Below is a small trained network, with its code and all its weights. Each question gives an input and a target symbol and asks what happens when units are switched off, that is, made to give their printed mean instead of their output.

import numpy as np


def w(rows, s, z=0):
    codes = np.array(rows[::2]) - 128.0
    scale = np.full(codes.shape[1], s)
    scale[-1] = z or s
    return codes * scale


def softmax(a):
    e = np.exp(a - a.max(-1, keepdims=True))
    return e / e.sum(-1, keepdims=True)


def log_softmax(a):
    a = a - a.max(-1, keepdims=True)
    return a - np.log(np.exp(a).sum(-1, keepdims=True))


def net(x, mask):
    ids = ['βγδεηθλμξπσψω'.index(c) for c in x.split()]
    T = len(ids)
    res = E[ids] + P[:T]
    u = 0
    for l in range(3):
        r = res
        for j in range(2):
            rows = slice(4 * j, 4 * j + 4)
            q, k, v = (r @ M[l][rows].T for M in (Q, K, V))
            z = softmax(np.where(np.tri(T) > 0, q @ k.T / 4**0.5, -1e9)) @ v
            o = O[l][rows]
            res = res + np.where(mask[u + j], z, o[:, -1]) @ o[:, :-1]
        u += 2
    return log_softmax(res[-1] @ U[:, :-1].T + U[:, -1])


Q, K, V, O = {}, {}, {}, {}
E = w([
[117,153,141,133,168,63],'β',
[98,199,91,132,151,78],'γ',
[104,171,130,182,153,120],'δ',
[57,201,71,101,57,145],'ε',
[247,181,102,150,71,169],'η',
[149,57,44,40,96,85],'θ',
[184,79,147,183,150,175],'λ',
[81,89,7,102,69,200],'μ',
[146,118,168,189,157,158],'ξ',
[133,188,26,108,145,99],'π',
[136,130,174,172,169,105],'σ',
[128,149,138,49,82,32],'ψ',
[140,156,106,206,127,177],'ω',
],0.018)
P = w([
[178,142,100,245,124,80],'0',
[156,164,165,131,230,160],'1',
[145,130,108,207,106,79],'2',
[123,158,177,106,216,161],'3',
[116,118,122,178,94,81],'4',
[99,136,187,86,202,156],'5',
[96,108,136,155,79,81],'6',
[80,125,195,71,186,159],'7',
[76,100,148,134,59,83],'8',
[64,118,203,51,175,156],'9',
[56,92,158,114,37,81],'10',
[30,104,218,27,182,148],'11',
],0.011)
Q[0] = w([
[165,170,139,34,27,160],'L0H0',
[82,69,132,138,134,115],'L0H0',
[148,195,36,119,150,96],'L0H0',
[93,76,166,168,90,103],'L0H0',
[47,98,137,133,153,98],'L0H1',
[100,157,111,181,104,166],'L0H1',
[62,110,2,81,205,45],'L0H1',
[108,164,41,81,91,67],'L0H1',
],0.0076)
K[0] = w([
[182,129,127,58,76,188],'L0H0',
[119,111,191,102,67,134],'L0H0',
[184,201,107,165,33,65],'L0H0',
[156,10,240,94,119,157],'L0H0',
[105,94,136,205,163,124],'L0H1',
[81,169,153,72,68,254],'L0H1',
[186,208,8,222,235,65],'L0H1',
[97,172,92,68,187,92],'L0H1',
],0.0062)
V[0] = w([
[83,144,143,187,85,145],'L0H0',
[79,199,164,145,181,32],'L0H0',
[111,101,91,146,221,109],'L0H0',
[126,151,168,135,26,163],'L0H0',
[188,128,168,150,103,118],'L0H1',
[114,163,86,61,124,89],'L0H1',
[116,80,95,136,163,159],'L0H1',
[251,202,129,79,146,169],'L0H1',
],0.0034)
O[0] = w([
[167,48,104,101,169,85,141],'L0H0',
[210,44,48,253,145,184,252],'L0H0',
[173,174,100,198,181,120,176],'L0H0',
[60,50,187,24,115,116,73],'L0H0',
[89,71,72,125,143,128,100],'L0H1',
[182,147,238,103,135,246,198],'L0H1',
[172,227,144,171,146,96,105],'L0H1',
[25,57,137,191,213,108,177],'L0H1',
],0.002,0.0025)
Q[1] = w([
[142,100,135,161,85,84],'L1H0',
[142,121,146,124,147,154],'L1H0',
[162,164,122,136,194,151],'L1H0',
[137,138,112,103,80,117],'L1H0',
[177,45,224,143,136,186],'L1H1',
[100,156,104,254,30,200],'L1H1',
[251,74,61,84,74,46],'L1H1',
[140,92,23,74,98,234],'L1H1',
],0.035)
K[1] = w([
[129,122,104,152,168,115],'L1H0',
[147,123,161,136,118,134],'L1H0',
[139,138,163,141,82,153],'L1H0',
[134,117,92,123,137,126],'L1H0',
[162,34,186,154,111,160],'L1H1',
[138,180,130,182,102,212],'L1H1',
[252,129,100,78,127,104],'L1H1',
[147,118,54,86,86,204],'L1H1',
],0.048)
V[1] = w([
[77,109,110,145,179,99],'L1H0',
[180,157,157,61,69,159],'L1H0',
[77,117,90,131,157,139],'L1H0',
[153,139,128,113,111,154],'L1H0',
[254,202,92,109,103,191],'L1H1',
[151,81,173,226,200,141],'L1H1',
[171,117,154,147,126,175],'L1H1',
[71,122,130,41,46,139],'L1H1',
],0.0081)
O[1] = w([
[80,177,118,147,165,34,183],'L1H0',
[165,122,125,128,33,253,8],'L1H0',
[94,191,132,157,149,69,194],'L1H0',
[154,124,143,128,99,168,115],'L1H0',
[49,128,190,130,165,52,176],'L1H1',
[108,205,44,81,117,91,47],'L1H1',
[65,179,115,130,168,48,3],'L1H1',
[104,96,202,211,203,89,16],'L1H1',
],0.0061,0.0025)
Q[2] = w([
[81,122,176,112,176,153],'L2H0',
[120,140,127,78,241,190],'L2H0',
[70,89,82,64,226,182],'L2H0',
[162,97,124,166,17,102],'L2H0',
[200,103,112,254,212,146],'L2H1',
[48,110,80,46,89,107],'L2H1',
[98,143,123,66,136,128],'L2H1',
[182,160,124,170,142,110],'L2H1',
],0.023)
K[2] = w([
[90,96,176,99,125,143],'L2H0',
[87,108,152,88,77,127],'L2H0',
[97,75,151,98,95,147],'L2H0',
[187,190,80,123,134,148],'L2H0',
[158,57,32,252,69,75],'L2H1',
[114,167,151,49,196,168],'L2H1',
[155,163,161,104,138,167],'L2H1',
[169,119,97,168,108,98],'L2H1',
],0.032)
V[2] = w([
[8,98,91,177,138,185],'L2H0',
[106,67,74,80,218,117],'L2H0',
[95,217,181,148,158,133],'L2H0',
[121,137,42,149,146,176],'L2H0',
[131,157,164,90,174,173],'L2H1',
[147,137,158,84,120,121],'L2H1',
[173,99,126,145,133,105],'L2H1',
[95,120,145,93,218,167],'L2H1',
],0.015)
O[2] = w([
[170,251,64,143,156,116,107],'L2H0',
[212,96,126,94,159,74,234],'L2H0',
[76,115,59,126,150,157,224],'L2H0',
[188,113,75,129,125,165,253],'L2H0',
[145,115,82,89,90,135,179],'L2H1',
[128,105,102,130,125,150,105],'L2H1',
[110,144,121,143,132,146,66],'L2H1',
[139,153,72,95,108,112,197],'L2H1',
],0.018,0.0053)
U = w([
[137,118,127,88,195,136,32],'β',
[136,128,136,133,128,125,101],'γ',
[142,128,136,126,123,136,89],'δ',
[120,122,128,99,171,130,66],'ε',
[137,95,66,212,1,43,119],'η',
[139,128,135,134,117,128,94],'θ',
[166,134,165,77,137,237,137],'λ',
[155,144,171,103,110,104,143],'μ',
[177,150,127,171,107,113,72],'ξ',
[142,113,136,226,134,102,254],'π',
[90,132,159,87,132,116,133],'σ',
[100,165,132,111,135,136,154],'ψ',
[128,122,136,102,151,136,80],'ω',
],0.0068,0.0088)

Each question gives the input, a string of symbols that net reads in full, and the target symbol t.
The units are the heads (4 rows each of Q, K, V and O). Each row of codes is followed by its name. A weight is (code - 128) times the scale printed after its matrix; where a second scale follows, it is the last column's (O and U).
mask holds one flag per head, layer by layer. A switched-off head (its flag False) gives its mean, the last column of its rows in O, instead of its output. The means were averaged over made-up inputs and are rounded, as every weight is.
A unit's drop is (log p(t) with every unit on - log p(t) with that unit switched off) / (log p(t) with every unit on - log p(t) with every unit switched off).
The circuit of an input: a set's keep is (log p(t) with only the set's units on - log p(t) with every unit switched off) / (log p(t) with every unit on - log p(t) with every unit switched off). Starting from all 6 units, units are removed one at a time, each time the one whose removal leaves the highest keep (on an exact tie, the one counted first), for as long as the keep stays at least 0.8.
circuit, biggest first: the units of the circuit, biggest drop first
unit that matters most: the unit with the biggest drop
which heads matter: for each layer, one digit per head in row order, 1 if its drop is at least 0.15 and else 0, layers parted by /
drop of u: that unit's drop, to one decimal
input δ π η γ δ, target η: unit that matters most -> L1H1
input π π π π, target β: which heads matter -> 00 / 11 / 10
input γ π ε ξ, target ψ: which heads matter -> 00 / 01 / 10
input γ ξ γ π θ β ξ, target η: which heads matter -> 00 / 01 / 01
input π γ γ γ θ π β ξ, target μ: circuit, biggest first -> (L1H1 L2H0)
input λ π λ, target η: circuit, biggest first -> (L1H1 L2H1)
input ε λ π γ π λ γ θ μ, target π: which heads matter -> 00 / 01 / 01
input γ ξ λ ε π γ, target ψ: circuit, biggest first -> (L2H0 L1H1)
input π ε δ ψ, target σ: which heads matter -> 00 / 00 / 10
input ξ θ π η ε ε π β ξ λ λ, target η: circuit, biggest first -> (L1H1 L0H0 L2H1)
input ε θ γ π π γ, target μ: which heads matter -> 00 / 00 / 10
input ψ β π μ π ξ γ π ω λ π β, target ξ: which heads matter -> 00 / 01 / 10
input δ γ μ θ θ ξ γ μ θ π β, target π: circuit, biggest first -> (L1H1 L2H1)
input π ε π ε γ σ ξ ε θ ε μ σ, target ξ: circuit, biggest first -> (L2H0)
input γ ω β δ ω β η, target π: which heads matter -> 00 / 00 / 01
input η μ σ δ β θ λ μ η π, target λ: which heads matter -> 11 / 11 / 00
input ψ ψ ξ γ π θ λ π λ δ δ, target η: circuit, biggest first -> (L2H1 L1H1)
input θ θ ε β γ, target π: which heads matter -> 00 / 01 / 01
input ξ η β π γ β, target λ: which heads matter -> 00 / 11 / 00
input σ η π β, target λ: unit that matters most -> L1H0
input ε β π γ π ξ β, target η: which heads matter -> 00 / 01 / 01
input ω γ η ε γ ψ π ξ, target σ: which heads matter -> 01 / 00 / 10
input π ψ ξ ψ ξ γ π π, target σ: drop of L2H0 -> 1.2
input ω ε π γ λ θ γ δ γ π, target μ: drop of L0H1 -> 0.0
input π β π π π β γ γ π θ ψ π, target σ: drop of L2H0 -> 1.4
